Known rows:
[-1  2  1  5 -5 -1  8 -2 -3  3  3  1 -1 -1 -2 -4 -1 -6  6  0  0 -4 -6 -6
 -2  0 -2  6  2 -3  2 -1 -5  0  4 -4 -8]: <1743>
[  2  -2   3   2   0  -2  -2  -1   0   3  -2  -2   2  -6  -5  -3   1  -3
   6   1   2   1  -6  -2   4  -8   4   6  -4  -4  -1  -4   0  -1   1  -5
 -11]: <395>
[  1   2   1   8   3   3   0   0   1  -5   0  -9  -4   0  10   3   1   6
   2  -2  -9   7   3   8  -3  -1  -6 -12 -10   9   8   4  -2   9  -1  10
  11]: <1132>
[ 0 -1  5  2 -4  3 -2 -2 -3 -3 -3 -1  3 -2 -3 -7  6  2  5  0  1  1 -7 -2
  0 -9  0  7 -1 -2 -2  4 -1 -2 -3 -5 -3]: <189>
[ 3 -1  1  0  2  3 -1 -2 -3 -5  1 -3  0 -1 -1 -7  1  3 -1  2  0 -3  1  2
  1 -1 -4 -1 -1  1  3  3  3 -2 -2  0  4]: <1037>
[-1  2  0  0 -4  2  1 -2 -2 -2 -2 -3  0  0  4  1  2  2  0 -1 -1  2  0 -1
 -1 -2 -2 -2  0  2  0  5  1  1  1  1  1]: <1190>
[ 2  1 -2  4 -3 -3  7  0  1  3  3  1 -1  3  4 -1 -1 -1  0  0 -4  0 -4 -4
 -5  1 -3 -1  0  0  2 -2 -4  0  4  2  4]: <311>
[ 2 -1  2  3  2  3  0  3 -2 -4  2 -5 -2  0  4 -1  2  4 -3  2 -2  1  6  6
 -2  2 -4 -5 -4  6  5  2  2  2 -2  5 10]: <544>
[  2  13 -14 -16  -8  -5   3  -7   7  -2   0  16   6  -4  -9   7 -22  -1
   6   3   4  -4   3   5  -3   9   9  -1  18 -18   2  -9 -13  -5  -5  -3
   5]: <1255>
[  4  -1   1   6   3   3   0   4  -1  -5   3  -9  -4   0   7   1   1   6
  -2   1  -5   3   7   9  -3   2  -6 -11  -8   9   8   2   2   6  -2   9
  13]: <1528>
[-1 -1  3  1 -2  4  0  4 -2 -4  0 -4  1 -1  1 -1  4  0 -1  4  1  1  3  3
 -1 -1 -1  4 -1  2  0  0  1 -2 -2 -1  6]: <546>
[ 1 -2  3  1 -1  3 -1  2 -3 -4  1 -2  1  0 -1 -4  3  3 -1  3  1 -1  2  2
 -1 -1 -2  2 -1  2  1  2  2 -2 -3  0  5]: <434>
[  1   1  -2   1  -4  -5   6   2  -2   6   1  -5  -4  -5   0   8  -5  -4
   1  -2   3   0   1  -3   1   4   2  -6   0   1   3   0   3   7   7  -1
 -14]: <76>
[ 6 -2  4  5 -8 -5 -1  1 -3  6  4  4  3 -4 -5 -2 -2 -7  1 -2 -2  0 -9 -6
 -6 -8  0  7 -3 -3 -2 -1  0  1 -3 -4 -4]: <1156>
[  0   0  -1  -1  -6  -5   5   1  -3   7   0  -3  -2  -6  -3   4  -3  -6
   2  -1   6  -2  -2  -6   3   1   4   1   2  -3   0   0   4   4   7  -6
 -19]: <388>
[ 3 -1  1  5  3  3  0  3 -1 -5  3 -7 -3  1  6  1  1  5 -3  2 -4  3  7  7
 -2  2 -5 -9 -6  8  6  2  2  4 -2  8 12]: <958>
[-22 -15 -14  -1   9   2   9  -3   1  22  -7  -3 -12  18   7  12 -15 -16
  -5 -12  13  -8  16  -8  -8  12  -3 -10   6  -7 -13   4  21   6   5   6
  -7]: <849>

Facts:
<720> (ψ fudol) (ε <278>)
<189> (χ <1006>) (ε <425>)
<1156> (χ <1468>) (ψ nabrik) (ε <203>)
<948> (ε <546>)
<157> (ψ fudol) (ε <910>)
<1444> (ε <1037>)
<349> (χ <1661>) (ε <1661>)
<739> (ψ pufil) (ε <546>)
<655> (χ <709>) (ψ nabrik) (ε <278>)
<1129> (ψ trekek) (ε <1213>)
<2> (ψ pufil) (ε <278>)
<897> (χ <1055>) (ψ deskom) (ε <414>)
<1007> (χ <1082>) (ε <58>)
<1521> (χ <950>) (ψ nasis) (ε <203>)
<1505> (χ <174>) (ψ pufil) (ε <1104>)
<1310> (χ <288>) (ψ deskom) (ε <1638>)
<1172> (ψ pufil) (ε <203>)
<1339> (ψ pufil) (ε <594>)
<177> (ε <1740>)
<1580> (χ <544>) (ψ fudol) (ε <1116>)
<523> (χ <1528>) (ψ nasis) (ε <1638>)
<89> (ψ vobu) (ε <1661>)
<743> (χ <225>) (ψ fudol) (ε <546>)
<1396> (χ <588>) (ψ fudol) (ε <1661>)
<1575> (ε <288>)
<1522> (χ <727>) (ε <621>)
<1689> (ε <621>)
<1421> (ψ vobu) (ε <1740>)
<555> (χ <79>) (ε <1740>)
<1032> (ψ trekek) (ε <1105>)
<1508> (χ <1740>) (ψ trekek) (ε <1311>)
<1468> (χ <1105>) (ψ lugomul) (ε <1105>)
<1797> (χ <1159>) (ψ vobu) (ε <1292>)
<1218> (ψ nasis) (ε <709>)
<1497> (ψ lugomul) (ε <174>)
<227> (χ <502>) (ψ trekek) (ε <207>)
<1006> (χ <1132>) (ψ lugomul) (ε <1480>)
<1597> (ψ fudol) (ε <1105>)
<1255> (χ <55>) (ψ nabrik) (ε <1213>)
<34> (ψ trekek) (ε <620>)
<1103> (χ <950>) (ε <434>)
<1055> (ψ fudol) (ε <203>)
<119> (ψ fudol) (ε <594>)
<1523> (ψ vobu) (ε <1140>)
<1434> (χ <79>) (ψ deskom) (ε <1140>)
<1567> (χ <1462>) (ε <958>)
<1098> (ψ lugomul) (ε <203>)
<906> (ψ trekek) (ε <203>)
<388> (χ <146>) (ψ pufil) (ε <207>)
<849> (χ <502>) (ψ pufil) (ε <950>)
<76> (ψ pufil) (ε <1159>)
<963> (χ <502>) (ε <749>)
<230> (χ <1480>) (ε <546>)
<1743> (χ <96>) (ψ vobu) (ε <366>)
<1460> (ψ nabrik) (ε <1462>)
<997> (χ <1132>) (ψ nabrik) (ε <958>)
<717> (χ <727>) (ψ vobu) (ε <1037>)
<803> (χ <1163>) (ψ fudol) (ε <174>)
<1161> (ψ nabrik) (ε <366>)
<1085> (χ <288>) (ψ pufil) (ε <556>)
<727> (ψ trekek) (ε <1528>)
<1062> (χ <1159>) (ψ nabrik) (ε <1638>)
<1707> (χ <958>) (ψ vobu) (ε <546>)
<809> (ψ lugomul) (ε <1213>)
<257> (χ <1082>) (ψ fletri) (ε <1311>)
<647> (ψ trekek) (ε <1391>)
<1799> (ψ vobu) (ε <174>)
<1467> (ψ lugomul) (ε <1037>)
<612> (χ <849>) (ψ nasis) (ε <806>)
<1380> (χ <588>) (ψ trekek) (ε <1076>)
<610> (χ <1274>) (ψ deskom) (ε <207>)
<947> (ψ trekek) (ε <1638>)
<1411> (ψ lugomul) (ε <1740>)
<336> (ψ lugomul) (ε <414>)
<1079> (χ <1105>) (ε <1638>)
<498> (χ <1468>) (ψ fletri) (ε <1037>)
<1150> (χ <1302>) (ψ lugomul) (ε <425>)
<1221> (ψ nabrik) (ε <1740>)
<530> (ψ lugomul) (ε <207>)
<1092> (χ <950>) (ψ fletri) (ε <174>)
<247> (χ <727>) (ψ pufil) (ε <1638>)
<311> (ψ lugomul) (ε <620>)
<395> (χ <366>) (ψ trekek) (ε <366>)
<138> (χ <806>) (ψ trekek) (ε <1740>)
<771> (ψ fudol) (ε <620>)
<1603> (χ <1528>) (ψ trekek) (ε <594>)
<1162> (ψ trekek) (ε <546>)
<588> (χ <366>) (ψ fudol) (ε <1213>)
<962> (χ <958>) (ε <1740>)
<96> (χ <1162>) (ψ nabrik) (ε <749>)
<590> (ψ lugomul) (ε <1391>)
<543> (ψ fletri) (ε <1274>)
<146> (ψ lugomul) (ε <1783>)
<1190> (ψ fletri) (ε <806>)
<1782> (χ <1082>) (ψ nabrik) (ε <434>)
<763> (χ <288>) (ψ fudol) (ε <288>)
<1450> (χ <1082>) (ψ lugomul) (ε <1063>)
<1132> (ε <1116>)
<1307> (χ <950>) (ψ trekek) (ε <1024>)
<1385> (χ <806>) (ψ fudol) (ε <950>)
<915> (ψ pufil) (ε <1037>)
<1050> (ψ lugomul) (ε <434>)
<225> (ψ fletri) (ε <58>)
<773> (χ <1391>) (ψ lugomul) (ε <366>)
<1258> (χ <1528>) (ψ fudol) (ε <366>)
<81> (χ <96>) (ψ fletri) (ε <1292>)
<1559> (χ <1213>) (ε <1638>)
<838> (ψ fudol) (ε <414>)
<1383> (χ <1082>) (ψ lugomul) (ε <1140>)
<55> (χ <950>) (ψ fudol) (ε <958>)
<1163> (ψ fudol) (ε <1063>)
<253> (χ <1150>) (ψ pufil) (ε <1391>)
<1437> (χ <849>) (ψ fudol) (ε <1550>)
<1619> (ψ fletri) (ε <203>)
<389> (χ <727>) (ψ vobu) (ε <620>)
<1413> (ψ fudol) (ε <709>)
<903> (ε <1105>)
<1187> (ε <1063>)
<79> (χ <950>) (ε <366>)
<1563> (χ <1274>) (ψ trekek) (ε <278>)
<1710> (χ <58>) (ε <1462>)
<1000> (χ <1575>) (ψ lugomul) (ε <950>)
<490> (χ <1159>) (ψ fudol) (ε <1037>)
<1340> (χ <1132>) (ψ deskom) (ε <1740>)

Rows:
No name comes twice in this set of rows, the named rows included.
[ 5  1 -1  8 -4 -3  7  1  1  2  3 -3 -2  1  6 -2  0  2  3  0 -6  3 -5 -1
 -6 -2 -4 -4 -5  3  5 -2 -5  2  4  4  5] : <1468>
[  2   1   0   1  -7  -7   2   3  -2   8   5  -1  -4  -4  -2  10  -7  -7
  -2  -5   3   2   0  -4  -3   1   1  -5  -1   3   2   3   5  10   4  -1
 -11] : <1172>
[ 2 -2  2  1  1 -4 -7  2  2  5  3  3 -1 -1 -4  5 -4 -5 -2 -4  1  3 -1  0
 -1 -3  1 -1 -4  2 -1 -1  3  5 -2  0 -3] : <906>
[  3   0   5   8 -10  -1   8  -1  -5   2   3   0   1  -4  -5  -6   1  -3
  10   0   0  -2 -10  -7  -3  -5  -1   8   0  -4   4  -1  -5   0   2  -7
 -10] : <389>
[-22 -17  -9  -4  13   4   0  -5   2  18 -10   4  -5  18  -1   1  -8 -16
  -3  -9  14  -9   9  -9  -4   2   1   4   7 -14 -20   0  18  -4  -2  -1
  -6] : <227>
[ 3  1  0  4 -7 -4  3  2  1  5  6  5 -1  4  2  1 -3 -3 -3 -3 -3  2 -5 -5
 -9 -2 -5 -1 -1  3  1  0 -2  3  1  1  6] : <1098>
[  2   2  -4   0  -1  -6   6  -3  -3   6   1  -6  -5  -5  -1   3  -7  -3
   1  -3   2  -3   0  -4   3   4   0  -9  -1   0   6   2   4   6   8   0
 -15] : <915>
[  2  -2   7   4  -6   3  -3  -2  -4  -4  -2  -2   4  -4  -4  -8   7   2
   8   0   1   1  -9  -2   0 -12   1   9  -2  -3  -1   3  -2  -2  -3  -7
  -5] : <1522>
[ -2  17 -14 -23 -13  -1   0  -8   7  -9  -4  15   6  -3  -9   9 -21   6
   6   2   9  -1   6   8  -2   7   9  -3  22 -17   3  -1 -12  -4  -6  -5
   8] : <1092>
[ 4 -6  0  3  1 -1 -3 -2  0  2 -1  2 -1  1  0  6  0  3  2 -1  1  4  2 -3
  2  1  5 -1 -2 -3 -1 -4  0  3  2  3 -8] : <947>
[ 5 -2  2  5 -5 -3  3 -1 -3  4  0  1  3 -6 -2 -5  0 -4  5  2 -3 -2 -8 -6
 -2 -5  1  7 -2 -5 -1 -4 -2 -2  0 -4 -6] : <997>

Now the same things, written a new way:
Known rows:
[ 0 -1  2  1  3  0  1 -1  2 -2 -2 -1 -1 -2  0 -1  1  3 -1 -1 -4 -1  0  2
 -1 -1  1  1  4 -1  1 -2 -3 -4  1 -1 -6  0  1 -1 -3  1  0  0  2 -2]: <1037>
[ 0  2  0  2 -3  1 -3  1 -5  2  3 -1  1 -1  2  0 -2 -2  3  1  5  0  0 -1
  0 -1 -1 -2 -2 -1  0 -1  4  3 -3  0  3 -1  0  0  0  1  3  0  0 -3]: <81>
[ 1  0  7  1  0 -1 -2 -6 -3 -1  1  0  0  2  0  4 -1 -1  2  3  5  4  2  0
  2 -1 -3 -2 -7  2 -2 -4  9 12 -4  2  1  1 -2  4  1 -8  5 -1  1  8]: <590>
[  2   1   6   1  -1   0   2   1   7   4   0   4  -1   2  -1   0   3  -3
  -1   0   3  -2  -3   0   3   0   1   1  -1   4  -1   1  -3  -4   5   1
 -10   5   0   1   2   1  -3   1  -3   9]: <1055>
[ 0  3 -3  2 -3  2 -2  3 -5  5  2 -2  3 -2  2 -3 -4  1  2  2  2 -3 -1 -2
  1  0  1  1 -3 -6 -1  0  1  2  7  1  3  1 -2 -2 -2  3  2  1 -1 -7]: <610>
[-2  3 -1  2 -4  3 -2  4 -3  4  2 -2  0  0  2 -3 -1 -3  6  1 11 -3 -1 -3
  0  0  0  1  0 -4  0  0  1  5  1  0 -4  3 -2  1  0  3  3  0 -1 -6]: <1797>
[ -3  -3 -21  -3   3  -2   9   9  -2  -1   4   0   0   2   0  -8   0   5
 -11  -6 -33   5   2  -1  -1  -1  -2   4  -4   6  -9  11   6 -11 -24   0
  13  -6  -4  -8   0   7 -10   3   0  -2]: <1521>
[-10  -2  -2  -3  -1   2  -6  -5 -13   2  -1   6   7  -4   1   5   1   5
  -8   0  35  -3   2   7   4   3  -9   1  13  -1  -4   5   2   9   8   4
  11  -4   3   0  -6   6 -14   0  -6  -8]: <1007>
[ -3   1   1   1  -8  -2  -4   2  -2   0   3  -6   1  -1   3   0   0  -6
   5   2  -6   6   1  -4  -2  -1  -2  -3  -4   3   2  -4   0   2 -12  -1
   6  -3   2   5   0   2   1  -2  -2  -8]: <247>
[  1  -1   0   1  -3   0  -4   5  -2   4   7   1   1  -2   1  -2   0  -7
  -1  -1  -5   0  -3   1  -2  -1  -1  -2  -2   2   1   0  -1 -10  -5  -2
   3  -5   4   2   1   9  -2   0  -2  -4]: <1156>
[  8  -4  -4  -3   6  -5   4  -5  -6  -4   2   4  -1   9  -7   0  10  -7
   5   9   2  -2   2  -1   7   5   1  -1  17  -1  -3  -7 -15  -4  -4   0
  15  -4  -2  -3   4  -8   9  -3   9   4]: <849>
[ 0 -1  2  0  2  0  2  1  1 -2 -2  0 -1 -2  0 -1  0  1  0 -1 -4  0  0  2
 -1  0  2  1  3 -1  2 -1 -1 -4  1 -1 -2  0  1  0 -2  0 -2  0  1 -2]: <910>
[ -4  -1 -19  -2   4   1   9   7  -3  -1   2  -3  -1   3  -1  -6  -3   6
  -8  -6 -20   4   4  -1  -2  -1  -3   4  -5   5  -8  11  10  -1 -22   0
   9  -2  -7  -9   2   1  -4   2   2  -4]: <1103>
[  1   1   8   2  -2  -1  -4  -5  -2  -1   2  -1   0   1   1   3  -2  -2
   3   2   3   5   1  -1   0  -2  -2  -3 -10   2   0  -5   9  12  -4   2
  -1   1  -2   5   0  -7   6  -1   0   8]: <1006>
[  1   1   5   0  -1  -1  -3  -7  -3  -4   2   0   0   0  -1   4  -1  -3
   3   2   5   2   2  -2  -1  -1  -2  -4  -7   2  -2  -1  11   7  -4   3
   5   2  -2   6   0 -11   5   0  -1   9]: <1411>
[-1  3  1  1 -2  2  1  2  2  3 -1  0  0  2  0 -1  0  0  3  1  9 -3 -1 -2
  1  1  1  2  0 -2  0  1 -2  4  5  1 -7  5 -3  0  1  1  1  0 -1  0]: <1799>
[ 0 -1  2  0  2  0  2  1  1 -2 -2  0 -1 -2  0 -1  0  1  0 -1 -4  0  0  2
  0  0  2  1  3 -2  2 -1 -1 -4  1 -1 -2  0  1  0 -2  0 -2  0  1 -1]: <1550>

Rows:
No name comes twice in this set of rows, the named rows included.
[-1  3 -2  0 -2  2  0  1  2  0  0 -1  0 -1 -1 -1  0 -1  5  0  9 -5 -1 -4
 -2  1  1  0  0 -2 -1  4  1 -1  6  2 -4  6 -2  2  1 -2  1  1 -3  1] : <1421>
[ -9  -2  -3  -3   0   2  -7  -5 -13   3   1   7   6  -4   1   7   1   3
 -10  -2  35  -4   1   9   3   2  -9   0  15   2  -2   6   2   3   5   2
  11  -6   5  -2  -3   8 -15  -1  -5  -9] : <1782>
[-1  2  1  3 -3  1 -5  0 -3  2  3 -3  0 -1  2  0 -2 -1  3  1  4 -1 -1 -2
 -2 -2 -1 -2 -4 -1  0 -2  3  3 -3  0 -2 -1  0  0  0  3  5  0  0 -4] : <498>
[ -2   1 -14  -1   4   2  12   6   3   0   0  -1  -3   5  -1  -4  -1   6
  -7  -7 -10   1   3  -1   1  -1  -2   4  -4   8  -8  13  11   0 -20   0
  -1   4  -9 -10   3  -1  -4   3   1   4] : <55>
[ 12  -5   0  -4  11  -4  11  -5   1  -5  -4   6  -2   7  -8   0   9  -2
   1   6  -3  -6   0   3   9   5   6   2  20  -2   0  -6 -17 -12   8  -1
   7   2  -1  -6   2 -12   5  -1  10   7] : <502>
[  2   0   9   0   1  -2  -1  -7   3  -2  -2   2  -1   3  -1   5   0   0
   0   2   2   4   1  -1   2  -1  -1  -1  -8   4  -1  -4   6  11   1   3
  -3   3  -2   4   1 -10   4   0   0  13] : <146>
[ -4   0 -20  -2   3   1   8   5  -3  -4   3  -4  -1   0  -2  -5  -3   5
  -5  -6 -18   2   4  -3  -5  -1  -2   2  -4   4  -7  13  11  -6 -20   1
  11  -1  -6  -6   1  -2  -4   2   0  -3] : <555>
[  3   1   6  -2   0   0   0  -1  14   1  -6   0  -2   0  -3   2  -3   3
  -3   0 -12   1  -2  -3  -4   0   3   3 -10   0   4  -1  -9   1  18   1
 -14   4   2   3   4  -3   3   0  -2   8] : <727>
[ 1 -1  3  0 -2 -1  5  1  2 -1 -3 -2  0 -2  1  0  0 -1 -1  0 -5  2  1  2
  1  0  2  1  4  2  3 -2 -2 -6 -2 -1  2  2  1  0 -2 -3 -5 -1  0 -6] : <1638>
[  8   0  -6   1   3   0   4   0 -14   2   7   2   0   7  -4  -2   7  -9
   8   7  19  -8   1   0  10   4   1  -2  19  -3  -4  -4  -5  -5  -8  -2
  16  -1  -5  -7   3  -4   9  -1   8  -4] : <1437>

Now the same things, written a new way:
Known rows:
[-7 -3  4  2  3 -5 -2 -3  6  1  4  1 -4  3]: <594>
[ 1  5  0 -3  2 -2  7 -4 -7  7  4 -4  2  0]: <1339>
[-7 -2  4  2  4 -5 -1 -3  7  1  4  1 -4  2]: <207>
[10  3 -6 -2  6 -1  0 -3 -4 12 10 -2  3 -2]: <388>
[15  3 -2  2 -1  0  2 -4  8 -1 12  1 -2 -1]: <230>
[ 20  -8  -3  -6  -5   5  -8   4   7   7   2  -5 -16  -1]: <717>
[ 8 -6 -9  4 -5  0 -7 -2  6 -5  4 -1  6 -5]: <655>
[10 -6 -3  1  3  2 -2 -4  4  1 10  0  1  0]: <349>
[-16  -1  10   1  -1  -7   6  -3   4  -2  -2  -2  -5   4]: <1661>
[ 3  6 -1 -5  0 -1  2  1 -7  3 -3 -4  1  0]: <1129>
[16  0 -6 -3  3 -3  0 -3  2  9  9 -6 -2 -1]: <498>
[ 14 -11 -15 -14   5   0   2  14   3   5  -5   8  -6   1]: <1340>
[-8 -3  4  2  4 -5 -2 -3  7  1  4  1 -4  3]: <749>
[ 12   1 -10  -7   2   0  -6  -1  -1  11   1  -6   0  -2]: <1380>
[ 7 14  1 -2 -2 -4 10 -4 -3  5  6 -3  0 -1]: <739>
[-23  -1  13  -2  -7  -9  13  -4   2  -5  -7  -6  -8   6]: <288>
[  5 -14  -6   2   1   2 -11  -1  -7   3   7  -5   3 -12]: <773>

Rows:
No name comes twice in this set of rows, the named rows included.
[-7 -3  8 -1 -5 -1 13 -4 -1 -8 -2 -5 -2  3] : <1575>
[ 7  5  4  2 -5 -2  9 -4  5 -5  6 -1 -3  1] : <948>
[11 -9 -6 -1  2  2 -2 -5  7  4  9 -3 -1  0] : <189>
[-5  0  5  3  3 -6 -1 -4  7  0  5  1 -5  1] : <1037>
[ 0 -4 -3  3 -8 -2  0 -1  4 -9 -2 -2  6 -3] : <1460>
[ -5  -8 -12  -4  -4   0  10   2   6 -11  -2   9   5  -9] : <1221>
[  0  15   5  -7 -10  -6  13   0  -5  -2  -8  -8  -4   1] : <1162>
[11 -2 -6 -3  5  0 -1 -2  0  9  8 -2  1  1] : <81>
[  3  15 -12  32  12  27  -7  22   3   2 -20  -3   5  -3] : <1521>
[ 14  -8  -1  -5  -2   8 -10   5   2   3   4   3 -11   2] : <1797>

